Below is a small trained network, with its code and all its weights. Each question gives an input and a class and asks what happens when units are switched off, that is, made to give their printed mean instead of their output.

import numpy as np


def w(rows, s, z=0):
    codes = np.array(rows[::2]) - 128.0
    scale = np.full(codes.shape[1], s)
    scale[-1] = z or s
    return codes * scale


def f(y):
    return np.maximum(y, 0)


def log_softmax(a):
    a = a - a.max(-1, keepdims=True)
    return a - np.log(np.exp(a).sum(-1, keepdims=True))


def net(x, mask):
    res = np.array(x, float).reshape(1, 4) / 4 @ E
    y = f(res @ A[0][:, :-1].T + A[0][:, -1])
    res = res + np.where(mask, y, B[0][:, -1]) @ B[0][:, :-1]
    return log_softmax(res[-1] @ U[:, :-1].T + U[:, -1])


A, B = {}, {}
E = w([
[142,151,143,160,98,152,135,105],'x0',
[61,248,65,196,171,170,126,176],'x1',
[22,106,154,126,141,163,9,41],'x2',
[13,119,70,73,20,100,155,168],'x3',
],0.013)
A[0] = w([
[139,187,81,155,138,121,164,154,150],'N0',
[93,229,46,136,191,181,132,146,132],'N1',
[166,108,182,193,238,142,130,146,202],'N2',
[67,116,136,108,141,172,39,60,131],'N3',
[45,90,80,118,5,122,158,160,151],'N4',
[181,85,210,122,183,147,131,70,219],'N5',
[51,108,115,119,159,154,61,16,131],'N6',
[117,47,113,102,134,151,110,25,136],'N7',
[66,138,99,132,104,119,148,140,104],'N8',
[166,24,163,73,66,148,170,122,249],'N9',
[136,95,138,101,85,89,89,91,114],'N10',
[158,76,119,119,114,134,59,94,145],'N11',
],0.012,0.011)
B[0] = w([
[117,145,97,139,154,176,162,196,197],'N0',
[37,134,92,191,132,191,66,172,234],'N1',
[150,102,117,203,234,190,61,140,235],'N2',
[95,170,241,116,90,133,133,35,234],'N3',
[135,142,142,9,34,159,155,183,249],'N4',
[167,119,86,165,205,59,168,76,242],'N5',
[82,167,202,106,160,146,58,45,243],'N6',
[130,152,185,132,125,125,161,75,205],'N7',
[65,150,144,77,111,136,166,147,178],'N8',
[237,98,116,126,100,121,165,122,251],'N9',
[165,141,188,81,89,115,148,80,177],'N10',
[121,142,162,110,143,101,173,100,185],'N11',
],0.012,0.021)
U = w([
[202,79,76,138,165,118,163,125,216],'0',
[176,104,83,97,31,69,166,161,176],'1',
[116,163,155,137,192,53,163,63,152],'2',
[136,134,194,63,80,142,152,99,4],'3',
[130,131,59,162,172,178,109,179,161],'4',
[53,177,36,110,99,120,199,200,214],'5',
[62,145,157,162,178,171,68,103,87],'6',
[10,160,138,90,77,162,99,126,32],'7',
],0.012,0.0037)

Each question gives the input, the list of numbers given to net, and the class t.
The units are the neurons (one row each of A and B). Each row of codes is followed by its name. A weight is (code - 128) times the scale printed after its matrix; where a second scale follows, it is the last column's (A, B and U).
mask holds one flag per neuron, in row order. A switched-off neuron (its flag False) gives its mean, the last column of its row in B, instead of its output. The means were averaged over made-up inputs and are rounded, as every weight is.
A unit's drop is (log p(t) with every unit on - log p(t) with that unit switched off) / (log p(t) with every unit on - log p(t) with every unit switched off).
most important unit: the unit with the biggest drop
top k neurons: the k neurons with the biggest drops, biggest first
drop when u is switched off: that unit's drop, to one decimal
input [4,1,-3,-8], class 4: most important unit	N2
input [8,4,0,5], class 5: top 2 neurons	N6; N3
input [-8,0,-4,-8], class 0: top 2 neurons	N1; N5
input [-8,2,-1,-4], class 4: top 2 neurons	N6; N3
input [3,-5,-1,5], class 1: top 3 neurons	N6; N3; N9
input [-6,4,0,-1], class 4: top 2 neurons	N6; N3
input [2,-4,8,0], class 2: top 2 neurons	N4; N5
input [4,7,-7,0], class 4: top 2 neurons	N4; N1
input [-2,3,-2,-2], class 4: drop when N3 is switched off	0.2
input [-2,2,8,3], class 7: drop when N9 is switched off	0.1
input [-7,-3,4,0], class 2: drop when N4 is switched off	1.4
input [2,-1,-6,1], class 1: top 2 neurons	N2; N5
input [5,-8,-4,1], class 1: drop when N2 is switched off	0.4
input [-2,-5,1,0], class 2: top neuron	N4
input [6,4,-2,4], class 5: top 2 neurons	N6; N3
input [-3,-6,5,-1], class 2: top 2 neurons	N5; N4
